Below are the code and all the weights of a small trained network. Each question names an input and a class and asks about switching units off, where a switched-off unit gives its printed mean instead of its output.

import numpy as np


def w(rows, s, z=0):
    codes = np.array(rows[::2]) - 128.0
    scale = np.full(codes.shape[1], s)
    scale[-1] = z or s
    return codes * scale


def f(y):
    return y / 2 * (1 + np.tanh(0.7978845608 * (y + 0.044715 * y**3)))


def log_softmax(a):
    a = a - a.max(-1, keepdims=True)
    return a - np.log(np.exp(a).sum(-1, keepdims=True))


def net(x, mask):
    res = np.array(x, float).reshape(1, 4) / 4 @ E
    y = f(res @ A[0][:, :-1].T + A[0][:, -1])
    res = res + np.where(mask, y, B[0][:, -1]) @ B[0][:, :-1]
    return log_softmax(res[-1] @ U[:, :-1].T + U[:, -1])


A, B = {}, {}
E = w([
[8,144,128,100,148],'x0',
[130,128,126,126,126],'x1',
[197,177,123,97,189],'x2',
[141,28,78,60,160],'x3',
],0.018)
A[0] = w([
[169,175,167,166,132,60],'neuron 0',
[106,47,86,80,127,9],'neuron 1',
[235,44,124,86,156,72],'neuron 2',
[112,3,112,78,167,144],'neuron 3',
[129,12,160,167,62,62],'neuron 4',
[63,149,133,65,189,54],'neuron 5',
[58,164,124,73,171,181],'neuron 6',
[204,89,116,207,56,109],'neuron 7',
],0.013,0.015)
B[0] = w([
[180,115,186,87,183,191],'neuron 0',
[110,192,35,219,133,175],'neuron 1',
[3,98,232,97,110,229],'neuron 2',
[180,138,112,118,172,249],'neuron 3',
[195,126,94,85,124,187],'neuron 4',
[229,83,170,107,251,186],'neuron 5',
[94,186,127,188,51,249],'neuron 6',
[155,238,118,171,188,236],'neuron 7',
],0.011,0.015)
U = w([
[170,191,68,165,141,151],'0',
[238,127,113,11,218,213],'1',
[10,67,186,119,64,2],'2',
],0.013,0.0046)

Each question gives the input, the list of numbers given to net, and the class t.
The units are the neurons (one row each of A and B). Each row of codes is followed by its name. A weight is (code - 128) times the scale printed after its matrix; where a second scale follows, it is the last column's (A, B and U).
mask holds one flag per neuron, in row order. A switched-off neuron (its flag False) gives its mean, the last column of its row in B, instead of its output. The means were averaged over made-up inputs and are rounded, as every weight is.
A unit's drop is (log p(t) with every unit on - log p(t) with that unit switched off) / (log p(t) with every unit on - log p(t) with every unit switched off).
The circuit of an input: a set's keep is (log p(t) with only the set's units on - log p(t) with every unit switched off) / (log p(t) with every unit on - log p(t) with every unit switched off). Starting from all 8 units, units are removed one at a time, each time the one whose removal leaves the highest keep (on an exact tie, the one counted first), for as long as the keep stays at least 0.8.
circuit, biggest first: the units of the circuit, biggest drop first
unit that matters most: the unit with the biggest drop
top k neurons: the k neurons with the biggest drops, biggest first
drop of u: that unit's drop, to one decimal
input [7,6,6,-1], class 0: circuit, biggest first	(neuron 6)
input [6,-3,7,0], class 0: top 2 neurons	(neuron 6; neuron 0)
input [-1,-4,-7,3], class 1: top 2 neurons	(neuron 6; neuron 4)
input [-2,0,-4,1], class 1: top 2 neurons	(neuron 6; neuron 1)
input [4,-4,5,0], class 0: top 3 neurons	(neuron 6; neuron 2; neuron 0)
input [-8,8,1,-8], class 1: top 3 neurons	(neuron 0; neuron 6; neuron 1)
input [-2,-1,1,-2], class 1: top 2 neurons	(neuron 6; neuron 1)
input [-3,-1,1,-4], class 1: top 2 neurons	(neuron 6; neuron 0)
input [2,6,-3,-7], class 2: top 2 neurons	(neuron 7; neuron 3)
input [4,1,-5,1], class 0: top 2 neurons	(neuron 2; neuron 3)
input [7,-8,-5,8], class 0: top 2 neurons	(neuron 1; neuron 6)
input [-1,3,2,-6], class 1: top 3 neurons	(neuron 6; neuron 0; neuron 1)
input [-1,0,3,-7], class 1: drop of neuron 7	0.0
input [3,-3,0,-1], class 2: drop of neuron 4	0.1
input [-3,-2,7,4], class 2: drop of neuron 2	0.8
input [8,3,-2,7], class 0: unit that matters most	neuron 1
